Here is a tiny trained network, its code and every weight. The questions are about switching its units off for an input and a class, where a switched-off unit gives its printed mean instead of its output.

import numpy as np


def w(rows, s, z=0):
    codes = np.array(rows[::2]) - 128.0
    scale = np.full(codes.shape[1], s)
    scale[-1] = z or s
    return codes * scale


def f(y):
    return y / 2 * (1 + np.tanh(0.7978845608 * (y + 0.044715 * y**3)))


def log_softmax(a):
    a = a - a.max(-1, keepdims=True)
    return a - np.log(np.exp(a).sum(-1, keepdims=True))


def net(x, mask):
    res = np.array(x, float).reshape(1, 3) / 4 @ E
    y = f(res @ A[0][:, :-1].T + A[0][:, -1])
    res = res + np.where(mask, y, B[0][:, -1]) @ B[0][:, :-1]
    return log_softmax(res[-1] @ U[:, :-1].T + U[:, -1])


A, B = {}, {}
E = w([
[166,201,210,93,149,182,221,38,203,227,68,44],'x0',
[34,31,198,225,204,46,163,40,214,163,190,228],'x1',
[184,38,47,82,254,223,201,63,120,55,232,78],'x2',
],0.0044)
A[0] = w([
[77,197,204,161,21,63,72,179,131,203,44,160,39],'neuron 0',
[155,199,218,90,134,161,204,48,210,228,58,61,254],'neuron 1',
[208,35,43,56,254,224,223,50,122,37,243,70,83],'neuron 2',
[80,69,58,170,89,65,20,234,41,37,180,210,116],'neuron 3',
[157,208,222,99,121,165,214,52,218,233,49,52,47],'neuron 4',
[89,57,61,164,99,72,17,229,44,34,178,204,186],'neuron 5',
[77,208,201,163,21,51,61,184,131,202,34,154,100],'neuron 6',
[212,213,61,35,66,199,99,213,37,95,67,46,97],'neuron 7',
[33,41,213,229,208,53,175,38,223,162,199,225,80],'neuron 8',
[210,204,53,38,69,199,96,211,39,89,69,42,105],'neuron 9',
],0.004,0.0027)
B[0] = w([
[71,164,12,219,228,178,21,188,21,235,222,47,195],'neuron 0',
[133,227,99,18,56,122,202,98,207,52,215,79,232],'neuron 1',
[3,227,23,240,245,227,21,242,8,241,206,31,238],'neuron 2',
[192,227,48,14,48,68,213,19,231,58,231,44,226],'neuron 3',
[233,181,8,46,50,53,179,19,205,73,246,32,189],'neuron 4',
[151,226,85,16,69,93,208,58,216,65,223,67,242],'neuron 5',
[36,213,25,225,218,212,39,229,16,223,213,33,217],'neuron 6',
[66,24,225,58,224,12,35,23,212,211,31,235,217],'neuron 7',
[44,31,221,44,222,7,22,29,211,229,37,231,253],'neuron 8',
[51,27,222,53,223,12,34,28,203,210,38,233,218],'neuron 9',
],0.0046,0.0054)
U = w([
[58,11,243,63,230,11,17,19,220,227,15,245,24],'0',
[37,233,9,242,233,241,29,243,4,228,223,12,24],'1',
[235,234,40,17,15,86,238,23,239,17,234,33,18],'2',
[73,183,219,78,80,186,198,193,168,49,109,175,250],'3',
[246,13,241,246,15,245,240,241,21,35,15,214,1],'4',
[244,11,246,242,12,254,233,244,50,34,15,243,1],'5',
[248,18,245,246,17,242,233,242,57,29,11,208,1],'6',
],0.005,0.0046)

Each question gives the input, the list of numbers given to net, and the class t.
The units are the neurons (one row each of A and B). Each row of codes is followed by its name. A weight is (code - 128) times the scale printed after its matrix; where a second scale follows, it is the last column's (A, B and U).
mask holds one flag per neuron, in row order. A switched-off neuron (its flag False) gives its mean, the last column of its row in B, instead of its output. The means were averaged over made-up inputs and are rounded, as every weight is.
A unit's drop is (log p(t) with every unit on - log p(t) with that unit switched off) / (log p(t) with every unit on - log p(t) with every unit switched off).
The circuit of an input: a set's keep is (log p(t) with only the set's units on - log p(t) with every unit switched off) / (log p(t) with every unit on - log p(t) with every unit switched off). Starting from all 10 units, units are removed one at a time, each time the one whose removal leaves the highest keep (on an exact tie, the one counted first), for as long as the keep stays at least 0.8.
circuit, biggest first: the units of the circuit, biggest drop first
top k neurons: the k neurons with the biggest drops, biggest first
drop of u: that unit's drop, to one decimal
input [-7,-6,-3], class 2: top 2 neurons : neuron 3; neuron 5
input [3,-4,-6], class 1: circuit, biggest first : neuron 6
input [3,-3,2], class 3: top 2 neurons : neuron 8; neuron 3
input [-5,-5,2], class 0: top 4 neurons : neuron 9; neuron 7; neuron 1; neuron 4
input [3,-1,-4], class 1: circuit, biggest first : neuron 6; neuron 8
input [3,0,2], class 3: top 4 neurons : neuron 3; neuron 5; neuron 6; neuron 0
input [-5,-7,-7], class 0: top 2 neurons : neuron 7; neuron 9
input [1,0,2], class 3: top 3 neurons : neuron 6; neuron 0; neuron 3
input [-2,-8,-8], class 0: top 3 neurons : neuron 7; neuron 9; neuron 2
input [-7,4,-6], class 2: top 3 neurons : neuron 3; neuron 5; neuron 2
input [3,-2,-5], class 1: top 2 neurons : neuron 6; neuron 0
input [1,-1,-1], class 3: top 2 neurons : neuron 2; neuron 8
input [-6,3,-5], class 2: top 3 neurons : neuron 3; neuron 5; neuron 2
input [7,3,-5], class 2: circuit, biggest first : neuron 4
input [8,5,2], class 2: top 2 neurons : neuron 4; neuron 1
input [0,3,-1], class 3: drop of neuron 7 : 1.2
input [1,3,3], class 3: drop of neuron 8 : -0.1
input [5,5,7], class 1: drop of neuron 9 : 0.1
input [-3,-6,0], class 0: drop of neuron 5 : 0.0
input [-5,-6,1], class 0: circuit, biggest first : neuron 9
